Here is a tiny trained network, its code and every weight. The questions are about switching its units off for an input and a target symbol, where a switched-off unit gives its printed mean instead of its output.

import numpy as np


def w(rows, s, z=0):
    codes = np.array(rows[::2]) - 128.0
    scale = np.full(codes.shape[1], s)
    scale[-1] = z or s
    return codes * scale


def f(y):
    return np.maximum(y, 0)


def softmax(a):
    e = np.exp(a - a.max(-1, keepdims=True))
    return e / e.sum(-1, keepdims=True)


def log_softmax(a):
    a = a - a.max(-1, keepdims=True)
    return a - np.log(np.exp(a).sum(-1, keepdims=True))


def net(x, mask):
    ids = ['ΛΩαβγεθμστφ'.index(c) for c in x.split()]
    T = len(ids)
    res = E[ids] + P[:T]
    r = res
    for j in range(3):
        rows = slice(3 * j, 3 * j + 3)
        q, k, v = (r @ M[0][rows].T for M in (Q, K, V))
        z = softmax(np.where(np.tri(T) > 0, q @ k.T / 3**0.5, -1e9)) @ v
        o = O[0][rows]
        res = res + np.where(mask[j], z, o[:, -1]) @ o[:, :-1]
    y = f(res @ A[0][:, :-1].T + A[0][:, -1])
    res = res + np.where(mask[3:7], y, B[0][:, -1]) @ B[0][:, :-1]
    return log_softmax(res[-1] @ U[:, :-1].T + U[:, -1])


Q, K, V, O, A, B = {}, {}, {}, {}, {}, {}
E = w([
[211,90,162],'Λ',
[65,7,56],'Ω',
[103,114,117],'α',
[81,214,51],'β',
[123,133,232],'γ',
[73,27,118],'ε',
[124,164,234],'θ',
[101,219,190],'μ',
[118,100,106],'σ',
[52,100,35],'τ',
[102,201,79],'φ',
],0.019)
P = w([
[9,169,140],'0',
[62,131,132],'1',
[88,126,131],'2',
[102,118,132],'3',
[110,119,136],'4',
[119,117,138],'5',
[122,117,137],'6',
[132,105,141],'7',
[131,121,145],'8',
[134,115,145],'9',
[139,123,147],'10',
[143,129,147],'11',
[133,118,143],'12',
],0.015)
Q[0] = w([
[252,108,211],'h0',
[56,114,136],'h0',
[84,108,133],'h0',
[99,108,107],'h1',
[175,225,103],'h1',
[69,112,183],'h1',
[55,162,85],'h2',
[104,50,191],'h2',
[141,134,28],'h2',
],0.014)
K[0] = w([
[36,143,165],'h0',
[213,149,161],'h0',
[187,93,140],'h0',
[114,115,13],'h1',
[154,141,135],'h1',
[138,100,66],'h1',
[68,177,70],'h2',
[144,200,81],'h2',
[9,136,115],'h2',
],0.014)
V[0] = w([
[119,205,81],'h0',
[55,57,175],'h0',
[201,236,102],'h0',
[197,143,169],'h1',
[152,72,163],'h1',
[2,93,204],'h1',
[76,148,95],'h2',
[100,140,183],'h2',
[24,78,82],'h2',
],0.0098)
O[0] = w([
[161,171,73,109],'h0',
[41,94,107,197],'h0',
[164,103,130,52],'h0',
[104,102,130,30],'h1',
[140,120,104,120],'h1',
[111,255,179,254],'h1',
[190,174,140,182],'h2',
[117,139,172,147],'h2',
[69,153,134,228],'h2',
],0.0087,0.015)
A[0] = w([
[146,102,247,160],'n0',
[118,181,132,147],'n1',
[119,142,19,160],'n2',
[130,254,247,253],'n3',
],0.0086,0.0044)
B[0] = w([
[120,251,74,149],'n0',
[176,90,124,172],'n1',
[174,173,142,139],'n2',
[159,76,127,253],'n3',
],0.012,0.032)
U = w([
[126,62,111,71],'Λ',
[57,140,114,196],'Ω',
[139,15,162,139],'α',
[127,148,64,133],'β',
[95,195,215,2],'γ',
[75,79,201,176],'ε',
[113,158,208,49],'θ',
[163,48,205,88],'μ',
[138,8,137,200],'σ',
[76,192,67,157],'τ',
[157,63,84,214],'φ',
],0.011,0.0059)

Each question gives the input, a string of symbols that net reads in full, and the target symbol t.
The units are the heads (3 rows each of Q, K, V and O) and the neurons (one row each of A and B). Each row of codes is followed by its name. A weight is (code - 128) times the scale printed after its matrix; where a second scale follows, it is the last column's (O, A, B and U).
mask holds one flag per unit, heads first, then neurons. A switched-off unit (its flag False) gives its mean, the last column of its rows in O or B, instead of its output. The means were averaged over made-up inputs and are rounded, as every weight is.
A unit's drop is (log p(t) with every unit on - log p(t) with that unit switched off) / (log p(t) with every unit on - log p(t) with every unit switched off).
The circuit of an input: a set's keep is (log p(t) with only the set's units on - log p(t) with every unit switched off) / (log p(t) with every unit on - log p(t) with every unit switched off). Starting from all 7 units, units are removed one at a time, each time the one whose removal leaves the highest keep (on an exact tie, the one counted first), for as long as the keep stays at least 0.8.
units of the circuit, in order: the units of the circuit, biggest drop first
unit that matters most: the unit with the biggest drop
k most important neurons: the k neurons with the biggest drops, biggest first
heads that matter: for each layer, one digit per head in row order, 1 if its drop is at least 0.15 and else 0, layers parted by /
drop when u is switched off: that unit's drop, to one decimal
input ε φ φ τ ε ε ε α Ω, target Ω: heads that matter => 000
input Ω ε β, target β: units of the circuit, in order => (h0; n1)
input ε φ μ, target μ: heads that matter => 000
input Ω ε ε ε, target ε: 2 most important neurons => (n3; n0)
input φ β γ Λ, target φ: unit that matters most => h0
input μ μ Ω Ω ε Ω, target ε: units of the circuit, in order => (n0; h0; n3)
input τ ε φ, target φ: 2 most important neurons => (n3; n1)
input β μ β, target φ: drop when n0 is switched off => 0.2
input μ ε Ω, target Ω: drop when n0 is switched off => -0.1
input φ Ω φ σ ε Ω σ ε Ω τ ε Λ, target φ: drop when n1 is switched off => -0.1
input Ω σ ε τ μ, target μ: drop when n0 is switched off => -0.1
input ε α ε Ω ε τ ε ε, target ε: heads that matter => 100
input τ ε θ φ, target φ: 3 most important neurons => (n3; n1; n0)
input τ φ β, target β: most important neuron => (n2)
